Below are the code and all the weights of a small trained network. Each question names an input and a target symbol and asks about switching units off, where a switched-off unit gives its printed mean instead of its output.

import numpy as np


def w(rows, s, z=0):
    codes = np.array(rows[::2]) - 128.0
    scale = np.full(codes.shape[1], s)
    scale[-1] = z or s
    return codes * scale


def norm(h):
    return h / np.sqrt((h * h).mean(-1, keepdims=True) + 1e-5)


def f(y):
    return y / 2 * (1 + np.tanh(0.7978845608 * (y + 0.044715 * y**3)))


def softmax(a):
    e = np.exp(a - a.max(-1, keepdims=True))
    return e / e.sum(-1, keepdims=True)


def log_softmax(a):
    a = a - a.max(-1, keepdims=True)
    return a - np.log(np.exp(a).sum(-1, keepdims=True))


def net(x, mask):
    ids = ['ΔΞΦαβμστω'.index(c) for c in x.split()]
    T = len(ids)
    res = E[ids] + P[:T]
    u = 0
    for l in range(2):
        r = norm(res)
        for j in range(2):
            rows = slice(3 * j, 3 * j + 3)
            q, k, v = (r @ M[l][rows].T for M in (Q, K, V))
            z = softmax(np.where(np.tri(T) > 0, q @ k.T / 3**0.5, -1e9)) @ v
            o = O[l][rows]
            res = res + np.where(mask[u + j], z, o[:, -1]) @ o[:, :-1]
        u += 2
        y = f(norm(res) @ A[l][:, :-1].T + A[l][:, -1])
        res = res + np.where(mask[u : u + 8], y, B[l][:, -1]) @ B[l][:, :-1]
        u += 8
    return log_softmax(norm(res)[-1] @ U[:, :-1].T + U[:, -1])


Q, K, V, O, A, B = {}, {}, {}, {}, {}, {}
E = w([
[93,116,83,89,178,141,45,98],'Δ',
[141,65,106,124,153,143,129,115],'Ξ',
[158,63,139,114,134,136,142,99],'Φ',
[101,108,161,132,69,87,72,175],'α',
[167,69,114,135,109,115,108,108],'β',
[83,95,175,155,104,143,100,194],'μ',
[58,74,86,106,140,142,155,151],'σ',
[203,210,202,109,92,93,135,95],'τ',
[99,105,254,149,109,36,128,49],'ω',
],0.0039)
P = w([
[154,108,188,105,61,252,204,105],'0',
[175,68,122,116,96,196,29,134],'1',
[142,133,132,135,96,196,193,94],'2',
[177,108,136,119,138,147,28,155],'3',
[129,129,118,172,108,140,178,112],'4',
[182,124,131,133,177,89,42,177],'5',
[127,142,111,181,152,85,173,129],'6',
[182,146,141,139,221,72,51,184],'7',
[127,128,100,172,109,108,186,137],'8',
],0.0032)
Q[0] = w([
[165,243,110,97,134,49,221,78],'0.h0',
[175,34,134,132,254,138,25,197],'0.h0',
[127,104,182,139,142,49,82,184],'0.h0',
[132,50,205,99,185,59,19,223],'0.h1',
[50,167,66,178,91,150,169,124],'0.h1',
[65,188,78,173,103,126,212,106],'0.h1',
],0.0051)
K[0] = w([
[243,161,152,123,101,132,95,70],'0.h0',
[57,79,87,85,210,75,135,243],'0.h0',
[95,129,145,159,135,68,106,215],'0.h0',
[121,162,126,172,176,2,93,135],'0.h1',
[99,90,77,143,57,223,136,170],'0.h1',
[73,109,119,100,69,240,118,162],'0.h1',
],0.0058)
V[0] = w([
[145,152,144,51,85,83,155,53],'0.h0',
[171,160,224,230,88,216,94,167],'0.h0',
[231,158,60,12,143,162,142,108],'0.h0',
[37,3,208,204,187,40,114,67],'0.h1',
[164,170,178,121,94,197,169,181],'0.h1',
[86,24,57,116,134,164,143,213],'0.h1',
],0.0029)
O[0] = w([
[76,121,166,173,193,56,102,102,57],'0.h0',
[147,224,92,177,149,175,180,64,144],'0.h0',
[94,111,107,182,102,78,78,138,90],'0.h0',
[79,196,97,53,48,159,148,2,186],'0.h1',
[113,66,114,153,154,31,41,161,147],'0.h1',
[124,174,242,123,218,144,86,58,253],'0.h1',
],0.0032,0.0031)
A[0] = w([
[117,189,169,121,185,170,92,118,156],'0.n0',
[150,137,161,102,172,136,194,127,101],'0.n1',
[102,87,121,173,216,158,163,139,81],'0.n2',
[76,102,118,119,164,192,80,118,2],'0.n3',
[147,123,117,75,159,152,1,133,104],'0.n4',
[149,93,97,196,116,122,134,80,146],'0.n5',
[2,126,89,156,193,152,189,82,86],'0.n6',
[75,77,94,88,229,155,133,131,230],'0.n7',
],0.0041,0.00065)
B[0] = w([
[154,100,51,134,76,173,157,165,190],'0.n0',
[155,71,138,197,92,85,99,96,153],'0.n1',
[95,128,93,63,60,163,102,115,183],'0.n2',
[132,131,166,91,101,52,123,175,207],'0.n3',
[150,147,183,101,226,133,224,125,226],'0.n4',
[152,140,151,109,179,79,177,126,128],'0.n5',
[131,35,255,92,83,151,117,237,227],'0.n6',
[135,140,156,184,60,135,117,177,253],'0.n7',
],0.0033,0.0034)
Q[1] = w([
[156,163,113,129,220,128,188,121],'1.h0',
[142,188,110,52,95,122,255,99],'1.h0',
[196,93,140,80,113,190,95,178],'1.h0',
[143,111,181,175,179,118,107,156],'1.h1',
[137,44,108,150,133,184,87,63],'1.h1',
[69,173,176,209,85,78,95,146],'1.h1',
],0.0047)
K[1] = w([
[83,150,4,134,207,92,213,68],'1.h0',
[246,234,75,94,151,134,175,105],'1.h0',
[88,111,94,30,121,186,127,204],'1.h0',
[132,105,77,131,116,148,61,205],'1.h1',
[89,62,148,193,37,111,172,114],'1.h1',
[140,59,145,120,203,191,128,150],'1.h1',
],0.0043)
V[1] = w([
[173,184,95,145,235,22,162,149],'1.h0',
[144,113,46,129,111,144,50,208],'1.h0',
[80,132,97,80,123,112,255,99],'1.h0',
[140,180,103,80,142,122,44,151],'1.h1',
[185,131,198,112,172,95,109,90],'1.h1',
[115,83,52,113,155,172,114,148],'1.h1',
],0.0028)
O[1] = w([
[128,86,177,129,154,231,69,63,3],'1.h0',
[136,179,166,96,95,119,213,137,109],'1.h0',
[128,62,211,201,210,159,98,159,101],'1.h0',
[206,92,143,210,99,172,72,136,95],'1.h1',
[109,129,78,143,167,156,141,19,151],'1.h1',
[222,5,65,57,131,156,210,161,116],'1.h1',
],0.0026,0.0043)
A[1] = w([
[170,102,86,127,90,91,160,165,2],'1.n0',
[168,150,12,135,175,154,51,178,86],'1.n1',
[80,190,4,127,56,98,38,65,50],'1.n2',
[153,98,115,80,146,88,127,202,4],'1.n3',
[174,168,128,151,178,148,87,69,77],'1.n4',
[137,116,114,148,122,74,127,65,213],'1.n5',
[114,71,130,95,98,145,155,129,190],'1.n6',
[131,162,165,120,81,123,150,160,180],'1.n7',
],0.0049,0.00092)
B[1] = w([
[83,108,117,199,145,114,54,85,146],'1.n0',
[107,58,63,192,3,52,147,87,114],'1.n1',
[118,158,109,46,98,74,48,141,133],'1.n2',
[174,168,172,149,204,113,101,104,225],'1.n3',
[39,148,168,209,87,153,95,181,126],'1.n4',
[119,99,73,76,174,170,97,183,133],'1.n5',
[166,178,106,173,85,78,101,144,224],'1.n6',
[149,117,69,120,172,165,126,80,251],'1.n7',
],0.0045,0.0027)
U = w([
[108,68,206,122,45,97,145,230,188],'Δ',
[138,1,47,58,157,121,182,110,53],'Ξ',
[23,113,199,127,155,101,188,26,127],'Φ',
[59,230,173,213,140,153,48,133,1],'α',
[53,97,90,143,193,206,53,171,71],'β',
[162,190,73,166,62,219,213,108,181],'μ',
[214,190,182,60,233,112,151,162,137],'σ',
[187,119,61,236,122,10,88,122,164],'τ',
[94,194,60,8,67,86,60,119,232],'ω',
],0.0055,0.00093)

Each question gives the input, a string of symbols that net reads in full, and the target symbol t.
The units are the heads (3 rows each of Q, K, V and O) and the neurons (one row each of A and B). Each row of codes is followed by its name. A weight is (code - 128) times the scale printed after its matrix; where a second scale follows, it is the last column's (O, A, B and U).
mask holds one flag per unit, layer by layer, with each layer's heads first. A switched-off unit (its flag False) gives its mean, the last column of its rows in O or B, instead of its output. The means were averaged over made-up inputs and are rounded, as every weight is.
A unit's drop is (log p(t) with every unit on - log p(t) with that unit switched off) / (log p(t) with every unit on - log p(t) with every unit switched off).
k most important neurons: the k neurons with the biggest drops, biggest first
top k neurons in layer l: the k neurons of layer l with the biggest drops, biggest first
which heads matter: for each layer, one digit per head in row order, 1 if its drop is at least 0.15 and else 0, layers parted by /
input τ μ σ Φ ω Φ, target ω: 2 most important neurons : (1.n2; 0.n6)
input ω β σ σ σ μ ω Ξ, target ω: which heads matter : 01 / 00
input β Φ β σ, target σ: 2 most important neurons : (0.n4; 0.n3)
input μ μ μ Ξ ω τ, target ω: top 3 neurons in layer 0 : (0.n4; 0.n6; 0.n7)
input α σ τ α, target τ: which heads matter : 01 / 00
input σ Δ μ β, target μ: top 3 neurons in layer 0 : (0.n6; 0.n4; 0.n3)
input Δ α Φ α ω ω σ Ξ, target ω: which heads matter : 01 / 01
input σ τ σ σ, target τ: 4 most important neurons : (0.n6; 1.n1; 1.n3; 1.n0)
input σ σ α α, target σ: which heads matter : 00 / 00
input σ μ σ μ μ Ξ, target μ: which heads matter : 11 / 00
input σ μ σ μ α Φ τ, target α: which heads matter : 00 / 10
input μ Δ Δ α, target α: top 3 neurons in layer 0 : (0.n4; 0.n6; 0.n2)
input σ σ Δ Δ σ τ σ μ, target τ: which heads matter : 01 / 00
input Δ σ Δ σ ω σ Δ α Φ, target Ξ: 3 most important neurons : (1.n5; 0.n4; 1.n3)
input μ ω μ β, target ω: 2 most important neurons : (1.n2; 0.n4)
input μ σ σ μ σ β μ β, target μ: top 2 neurons in layer 1 : (1.n4; 1.n1)
input μ σ τ Δ σ τ Δ σ β, target β: which heads matter : 00 / 10
input μ τ τ Δ, target τ: top 2 neurons in layer 1 : (1.n1; 1.n3)
input τ τ Ξ Δ μ ω σ Φ, target ω: most important neuron : (0.n6)
input σ Δ Δ μ Φ Φ, target μ: 2 most important neurons : (1.n4; 0.n6)
input μ ω μ μ, target ω: 3 most important neurons : (1.n2; 0.n6; 0.n4)
input σ Φ β τ, target τ: 2 most important neurons : (1.n1; 0.n2)
input μ α τ Δ, target τ: 3 most important neurons : (1.n1; 0.n4; 0.n3)
input σ β μ Δ, target μ: 2 most important neurons : (0.n6; 0.n4)
input μ μ σ μ α, target ω: 3 most important neurons : (0.n4; 1.n2; 0.n6)
